The symbols move the nodes like this.
o: QS->BD, DQ->NH, PJ->MD, FZ->BF, LF->DL, MT->TR, FL->FZ, QL->RG, HL->QR, DT->PM, BR->JM, BD->SG, DL->HC, BF->SB, SG->TJ, QR->QL, FR->LQ, PN->QS, TR->NJ, PM->LP, CH->ZH, PC->JZ, RG->NC, TZ->DT, NJ->PZ, JM->HZ, PZ->PJ, BQ->PN, SR->HL, NH->FR, TJ->BN, GM->DQ, ZZ->CF, TM->BQ, CF->BR, BN->HH, NC->MT, SB->CH, MD->GM, JZ->TM, HZ->SR, LC->GH, ZH->TZ, HH->FL, HC->MB, GH->ZZ, LP->LF, LQ->TQ, MB->PC, TQ->LC
r: QS->GM, DQ->PN, PJ->SG, FZ->NC, LF->CF, MT->FL, FL->MT, QL->SB, HL->ZH, DT->HZ, BR->LP, BD->MD, DL->ZZ, BF->RG, SG->PJ, QR->CH, FR->TM, PN->DQ, TR->HH, PM->JM, CH->QR, PC->TQ, RG->BF, TZ->SR, NJ->BN, JM->PM, PZ->TJ, BQ->NH, SR->TZ, NH->BQ, TJ->PZ, GM->QS, ZZ->DL, TM->FR, CF->LF, BN->NJ, NC->FZ, SB->QL, MD->BD, JZ->LQ, HZ->DT, LC->MB, ZH->HL, HH->TR, HC->GH, GH->HC, LP->BR, LQ->JZ, MB->LC, TQ->PC

In the rows, zero is written as 48.

The rows follow the links: the fewer symbols apart two nodes are, the more alike their rows tend to be.

Row, then node:
45	64	57	51	54	29	44	33	42	46	62	53	65	56	44	60	23	69	28	62	38	49	55	45	80	48	61	49	56	70	42	50	34	58	58	32	79	85	52	65	54	72	58	48	62 -> GH
73	34	54	54	55	42	54	47	51	36	49	68	35	41	64	31	49	32	54	44	48	66	70	39	38	40	53	65	36	40	34	40	50	25	36	57	17	35	21	15	20	23	40	59	52 -> LP
46	18	43	67	71	41	40	64	45	41	54	65	38	52	46	44	41	62	48	43	34	59	70	60	50	45	64	57	28	42	22	52	38	23	30	62	77	61	26	35	17	63	38	53	63 -> FR
35	40	52	57	73	29	36	58	48	39	54	63	58	59	45	56	34	70	35	52	38	59	64	54	70	46	67	59	37	51	39	47	32	39	42	50	90	86	35	55	37	73	55	45	69 -> TQ
37	58	44	53	41	49	36	52	48	72	58	68	76	51	45	57	46	54	32	50	39	65	36	47	62	41	69	51	44	66	67	59	48	50	65	31	85	88	69	66	59	49	44	62	56 -> JZ
11	37	38	30	68	45	36	56	52	30	32	16	32	65	39	56	57	55	56	52	61	23	46	60	45	58	34	49	42	38	62	35	37	57	32	65	65	45	27	61	52	71	53	28	43 -> FL
51	22	36	48	40	64	59	56	41	72	41	21	38	56	27	55	49	42	69	41	43	19	22	55	55	24	38	15	67	47	33	44	45	50	32	50	48	26	62	43	36	51	26	33	47 -> SG
55	72	58	51	46	30	45	29	38	51	58	55	72	53	46	62	20	64	26	59	38	40	49	43	84	46	52	41	66	73	43	52	40	61	58	20	69	76	60	62	56	67	60	48	58 -> ZZ
70	64	58	46	29	41	59	20	37	60	58	44	63	50	44	65	18	50	39	55	45	25	37	35	78	35	41	32	82	75	33	44	48	67	60	23	40	56	61	50	55	47	56	44	49 -> BR
56	35	39	56	28	62	63	50	35	79	49	25	47	51	24	56	44	44	61	44	38	23	16	49	56	28	41	13	71	56	31	56	52	54	44	37	47	31	78	49	43	47	25	37	51 -> BD

Each walk starts at a row. The symbols on each line, taken left to right, move it on to the next node.
Answer with the node's row; about right is enough.
32	43	41	44	58	41	32	68	54	63	51	78	68	59	51	51	52	45	42	45	44	74	52	49	57	42	80	70	33	51	69	46	40	33	49	42	81	86	42	51	44	47	46	69	59
o o r r o o	51	64	45	55	24	54	48	44	38	79	59	54	71	45	37	55	41	47	33	45	30	49	23	42	64	39	50	31	60	67	55	69	55	57	69	27	64	64	91	62	60	46	43	56	48
r r o r r o r r	61	43	47	62	22	63	62	41	34	80	54	40	58	49	32	55	42	47	50	44	32	31	17	42	61	31	43	15	72	57	36	62	55	56	55	29	50	39	88	49	49	46	32	48	50
65	72	60	50	38	37	54	23	35	58	59	47	68	49	45	63	18	56	32	57	43	32	45	40	80	35	45	39	73	74	39	53	42	63	67	24	51	66	60	58	55	58	59	45	55
r r o o r r r	82	47	59	57	50	42	62	39	49	35	46	65	29	32	63	31	42	36	47	45	51	63	68	37	35	46	44	63	43	40	28	48	53	30	39	54	7	27	21	20	28	23	50	58	48
o o r o o	84	56	57	42	31	41	63	23	40	64	51	41	56	52	46	59	22	33	47	49	50	20	39	35	75	27	40	31	87	72	37	40	42	63	51	23	24	46	57	43	51	39	47	50	49
19	65	50	36	64	42	35	40	55	12	36	21	42	49	52	49	50	68	38	53	58	34	60	53	39	74	24	54	40	43	60	43	41	70	47	56	52	47	37	67	71	69	72	30	37
o o o r r o	75	73	64	57	40	43	59	21	47	21	50	48	36	25	66	35	39	50	35	52	46	51	68	32	33	62	26	55	50	43	24	53	59	52	47	50	4	22	38	32	48	30	62	48	35
r r o r r r r	85	57	66	60	44	41	62	31	49	26	53	61	36	29	66	31	38	39	39	49	46	57	67	35	38	53	34	57	45	41	26	52	59	39	48	50	5	22	31	27	41	26	53	49	44
43	19	35	41	50	60	53	60	44	62	38	17	28	66	31	60	57	41	74	45	49	18	28	61	51	29	38	23	60	45	45	35	37	47	28	55	51	25	48	47	35	60	32	31	45
r r r r o	26	14	32	32	64	55	46	63	45	53	29	16	30	66	32	59	60	47	73	42	60	20	33	66	48	40	40	34	52	38	50	34	36	48	27	63	55	36	36	50	41	64	37	26	46
r r o r r	16	22	35	33	66	48	36	62	54	41	30	18	29	68	36	56	56	50	70	45	61	21	42	67	44	52	36	41	45	39	58	31	31	53	32	61	61	37	29	56	46	71	45	24	44
65	28	49	53	59	42	50	62	56	46	48	80	41	45	58	36	54	31	55	41	53	71	68	46	39	40	67	68	36	39	44	35	46	17	36	60	36	50	14	27	21	31	40	65	56
r o o o	79	47	51	34	33	44	66	31	40	66	44	39	47	55	43	59	32	27	61	47	53	16	31	42	67	25	43	28	87	62	45	33	46	58	43	30	17	31	44	37	43	34	38	43	46
o r o r o o r	64	76	65	56	42	43	56	20	46	17	51	43	41	27	63	35	39	53	31	55	44	47	64	33	35	70	26	52	49	47	32	58	59	61	54	43	11	30	44	43	61	40	64	46	36
37	30	45	62	73	39	39	65	47	41	53	66	46	59	46	52	42	66	46	54	40	61	65	57	64	46	68	63	35	47	26	44	36	26	38	57	84	71	31	45	27	70	49	50	67
o r r r	31	52	39	47	51	43	31	62	54	68	55	77	73	56	47	54	49	49	35	47	41	74	40	50	62	43	76	60	39	61	73	49	45	38	63	41	86	91	57	58	52	51	47	66	54
r o o o r r r	53	25	41	47	65	42	45	71	58	50	50	78	46	56	55	42	54	30	56	44	50	72	63	50	47	38	77	74	30	45	52	34	44	22	36	59	52	60	19	32	24	35	39	68	62
32	80	56	40	56	41	41	27	51	16	38	28	44	39	55	44	42	68	31	57	58	39	62	47	37	76	22	59	42	45	47	50	46	72	55	49	35	44	42	61	69	64	76	36	34
r r r o o r	11	51	46	29	69	45	32	48	58	19	35	16	38	56	45	52	50	65	49	55	61	32	52	59	42	63	33	52	38	39	63	38	39	68	38	61	57	48	34	68	65	75	66	29	37
o o r r r r o	51	82	65	52	43	39	47	21	48	11	46	35	44	30	59	41	39	59	24	54	50	46	66	38	36	68	22	55	46	47	40	59	55	67	57	47	26	32	45	53	69	50	74	38	34
56	55	44	62	21	54	58	40	35	80	56	43	69	46	33	60	42	52	41	42	34	39	18	40	61	33	44	19	70	63	43	64	54	49	63	26	57	51	92	55	57	49	40	48	45
o r o o o r	41	59	47	53	31	48	44	46	41	78	61	60	80	50	38	56	44	55	33	49	34	60	26	42	68	40	63	36	55	63	63	64	52	51	70	27	75	79	82	64	61	50	46	57	50
o r r r o o o o	38	52	51	55	65	29	31	47	46	41	58	61	60	59	43	59	25	70	25	59	37	50	58	55	77	47	64	57	47	62	39	50	32	49	55	39	87	88	41	63	46	75	60	47	66
40	32	42	42	65	37	36	70	53	54	51	83	55	58	55	45	56	39	50	45	49	76	58	53	49	41	82	71	27	47	62	40	40	23	45	51	68	75	25	42	33	42	38	66	64
o o o o o r	53	16	47	74	66	50	49	63	45	35	54	64	32	42	45	35	52	60	50	43	30	63	70	53	47	44	57	55	25	36	11	54	47	20	30	62	61	45	36	34	13	50	38	48	61
r r r o o r o	61	27	50	82	56	53	57	60	44	37	53	59	32	34	49	32	51	53	52	43	30	63	64	49	39	46	49	46	28	33	5	59	52	16	35	62	43	30	41	27	17	44	37	50	58
